Below are the code and all the weights of a small trained network. Each question names an input and a target symbol and asks about switching units off, where a switched-off unit gives its printed mean instead of its output.

import numpy as np


def w(rows, s, z=0):
    codes = np.array(rows[::2]) - 128.0
    scale = np.full(codes.shape[1], s)
    scale[-1] = z or s
    return codes * scale


def norm(h):
    return h / np.sqrt((h * h).mean(-1, keepdims=True) + 1e-5)


def f(y):
    return y / 2 * (1 + np.tanh(0.7978845608 * (y + 0.044715 * y**3)))


def softmax(a):
    e = np.exp(a - a.max(-1, keepdims=True))
    return e / e.sum(-1, keepdims=True)


def log_softmax(a):
    a = a - a.max(-1, keepdims=True)
    return a - np.log(np.exp(a).sum(-1, keepdims=True))


def net(x, mask):
    ids = ['ΔΘΠησφ'.index(c) for c in x.split()]
    T = len(ids)
    res = E[ids] + P[:T]
    u = 0
    for l in range(3):
        q, k, v = (norm(res) @ M[l].T for M in (Q, K, V))
        z = softmax(np.where(np.tri(T) > 0, q @ k.T / 2**0.5, -1e9)) @ v
        res = res + np.where(mask[u], z, O[l][:, -1]) @ O[l][:, :-1]
        u += 1
        y = f(norm(res) @ A[l][:, :-1].T + A[l][:, -1])
        res = res + np.where(mask[u : u + 4], y, B[l][:, -1]) @ B[l][:, :-1]
        u += 4
    return log_softmax(norm(res)[-1] @ U[:, :-1].T + U[:, -1])


Q, K, V, O, A, B = {}, {}, {}, {}, {}, {}
E = w([
[182,35,126,206,87],'Δ',
[174,73,114,155,87],'Θ',
[241,61,102,164,90],'Π',
[84,3,149,218,90],'η',
[234,104,96,97,103],'σ',
[119,91,115,132,90],'φ',
],0.0026)
P = w([
[85,168,193,153,118],'0',
[146,21,123,42,135],'1',
[136,55,147,7,149],'2',
[89,168,156,148,180],'3',
[136,130,146,111,51],'4',
[135,86,112,3,173],'5',
[59,136,102,149,170],'6',
[127,179,102,137,52],'7',
[130,99,103,9,166],'8',
],0.0036)
Q[0] = w([
[73,232,95,185,57],'L0H0',
[98,124,71,254,241],'L0H0',
],0.003)
K[0] = w([
[101,63,10,124,253],'L0H0',
[113,83,119,213,94],'L0H0',
],0.0049)
V[0] = w([
[39,31,3,180,7],'L0H0',
[138,136,144,224,22],'L0H0',
],0.0017)
O[0] = w([
[163,158,160,88,252,252],'L0H0',
[124,219,137,23,87,254],'L0H0',
],0.0032,0.001)
A[0] = w([
[211,147,15,58,58,2],'L0N0',
[220,192,166,182,122,26],'L0N1',
[131,165,77,2,27,193],'L0N2',
[83,140,135,199,154,117],'L0N3',
],0.0029,0.001)
B[0] = w([
[2,105,137,232,126,187],'L0N0',
[154,145,53,135,139,99],'L0N1',
[142,42,210,188,137,247],'L0N2',
[132,247,195,178,222,113],'L0N3',
],0.0031,0.0015)
Q[1] = w([
[108,198,123,254,78],'L1H0',
[103,102,68,48,240],'L1H0',
],0.0058)
K[1] = w([
[67,56,1,158,187],'L1H0',
[109,159,164,99,18],'L1H0',
],0.0058)
V[1] = w([
[116,188,202,117,109],'L1H0',
[43,103,82,3,102],'L1H0',
],0.004)
O[1] = w([
[104,255,137,139,86,253],'L1H0',
[20,97,65,66,108,23],'L1H0',
],0.0052,0.0017)
A[1] = w([
[206,51,117,214,135,141],'L1N0',
[153,182,15,138,175,252],'L1N1',
[202,74,25,56,63,184],'L1N2',
[146,206,56,201,250,186],'L1N3',
],0.0024,0.002)
B[1] = w([
[73,185,171,68,160,240],'L1N0',
[50,102,244,88,143,176],'L1N1',
[1,154,138,107,117,248],'L1N2',
[76,117,234,116,146,160],'L1N3',
],0.0032,0.0012)
Q[2] = w([
[115,251,153,253,76],'L2H0',
[63,45,98,242,33],'L2H0',
],0.004)
K[2] = w([
[111,3,58,31,178],'L2H0',
[72,70,38,216,174],'L2H0',
],0.005)
V[2] = w([
[59,124,112,182,252],'L2H0',
[184,97,112,75,102],'L2H0',
],0.0036)
O[2] = w([
[181,86,232,4,74,1],'L2H0',
[83,119,15,180,187,124],'L2H0',
],0.0039,0.0026)
A[2] = w([
[175,253,249,216,132,12],'L2N0',
[133,126,155,174,161,182],'L2N1',
[128,166,107,187,80,248],'L2N2',
[61,131,227,183,130,202],'L2N3',
],0.0051,0.0013)
B[2] = w([
[2,120,177,192,85,227],'L2N0',
[139,159,117,134,152,187],'L2N1',
[124,175,152,45,169,214],'L2N2',
[160,174,112,99,200,253],'L2N3',
],0.0047,0.0027)
U = w([
[69,178,243,221,103,240],'Δ',
[135,242,71,124,177,117],'Θ',
[237,99,137,205,196,105],'Π',
[184,83,245,53,91,224],'η',
[71,2,62,215,70,66],'σ',
[51,139,67,40,52,5],'φ',
],0.0062,0.0018)

Each question gives the input, a string of symbols that net reads in full, and the target symbol t.
The units are the heads (2 rows each of Q, K, V and O) and the neurons (one row each of A and B). Each row of codes is followed by its name. A weight is (code - 128) times the scale printed after its matrix; where a second scale follows, it is the last column's (O, A, B and U).
mask holds one flag per unit, layer by layer, with each layer's heads first. A switched-off unit (its flag False) gives its mean, the last column of its rows in O or B, instead of its output. The means were averaged over made-up inputs and are rounded, as every weight is.
A unit's drop is (log p(t) with every unit on - log p(t) with that unit switched off) / (log p(t) with every unit on - log p(t) with every unit switched off).
The circuit of an input: a set's keep is (log p(t) with only the set's units on - log p(t) with every unit switched off) / (log p(t) with every unit on - log p(t) with every unit switched off). Starting from the 12 units with the biggest drops (on a tie, the unit counted first), units are removed one at a time, each time the one whose removal leaves the highest keep (on an exact tie, the one counted first), for as long as the keep stays at least 0.8.
circuit, biggest first: the units of the circuit, biggest drop first
k most important neurons: the k neurons with the biggest drops, biggest first
top k neurons in layer l: the k neurons of layer l with the biggest drops, biggest first
input Δ Π σ η σ Δ Θ φ Δ, target Δ: 3 most important neurons	L0N0, L2N0, L0N2
input σ η φ Θ Δ φ, target σ: top 2 neurons in layer 1	L1N3, L1N1
input φ Θ Θ Θ η σ φ Θ Π, target φ: top 2 neurons in layer 1	L1N2, L1N3
input Π Θ η φ η φ Θ Δ, target Θ: 2 most important neurons	L0N3, L0N2
input Θ η Θ, target Θ: circuit, biggest first	L1H0, L2H0, L0H0, L1N3
input Θ φ Δ σ Δ Π σ Θ, target σ: circuit, biggest first	L1H0
input Π Π Π Θ Π, target Θ: top 2 neurons in layer 1	L1N0, L1N2
input Δ φ η Θ σ Θ Θ Δ σ, target Δ: 3 most important neurons	L0N0, L2N0, L0N2
input φ σ η Π σ η Π Θ η, target φ: 3 most important neurons	L0N0, L2N0, L0N2
input Π η η Θ Π Θ, target Π: top 2 neurons in layer 1	L1N3, L1N1
input φ Π φ φ Θ Π Π σ σ, target φ: circuit, biggest first	L2N3, L2N2, L1N2
input σ η Δ Θ φ σ φ η, target φ: circuit, biggest first	L1H0, L2N0, L0N0, L2H0
input Δ η η η Π, target η: circuit, biggest first	L1H0, L2H0
input φ Π Θ Θ Π η η η, target η: 2 most important neurons	L2N0, L0N3
input Δ Θ Δ Π Θ Δ Π σ Θ, target Δ: 2 most important neurons	L0N0, L2N0
input Δ Π η φ φ, target φ: circuit, biggest first	L1H0, L2N0
input Θ Δ Π Π φ, target Π: 2 most important neurons	L2N0, L0N2
input φ σ Θ, target φ: most important neuron	L0N0
input η Π Δ σ Θ φ φ Θ, target φ: circuit, biggest first	L1H0, L2H0
input Π φ Π φ η η φ φ Δ, target Π: 2 most important neurons	L0N3, L2N0
input Π Δ Δ, target Π: most important neuron	L2N0
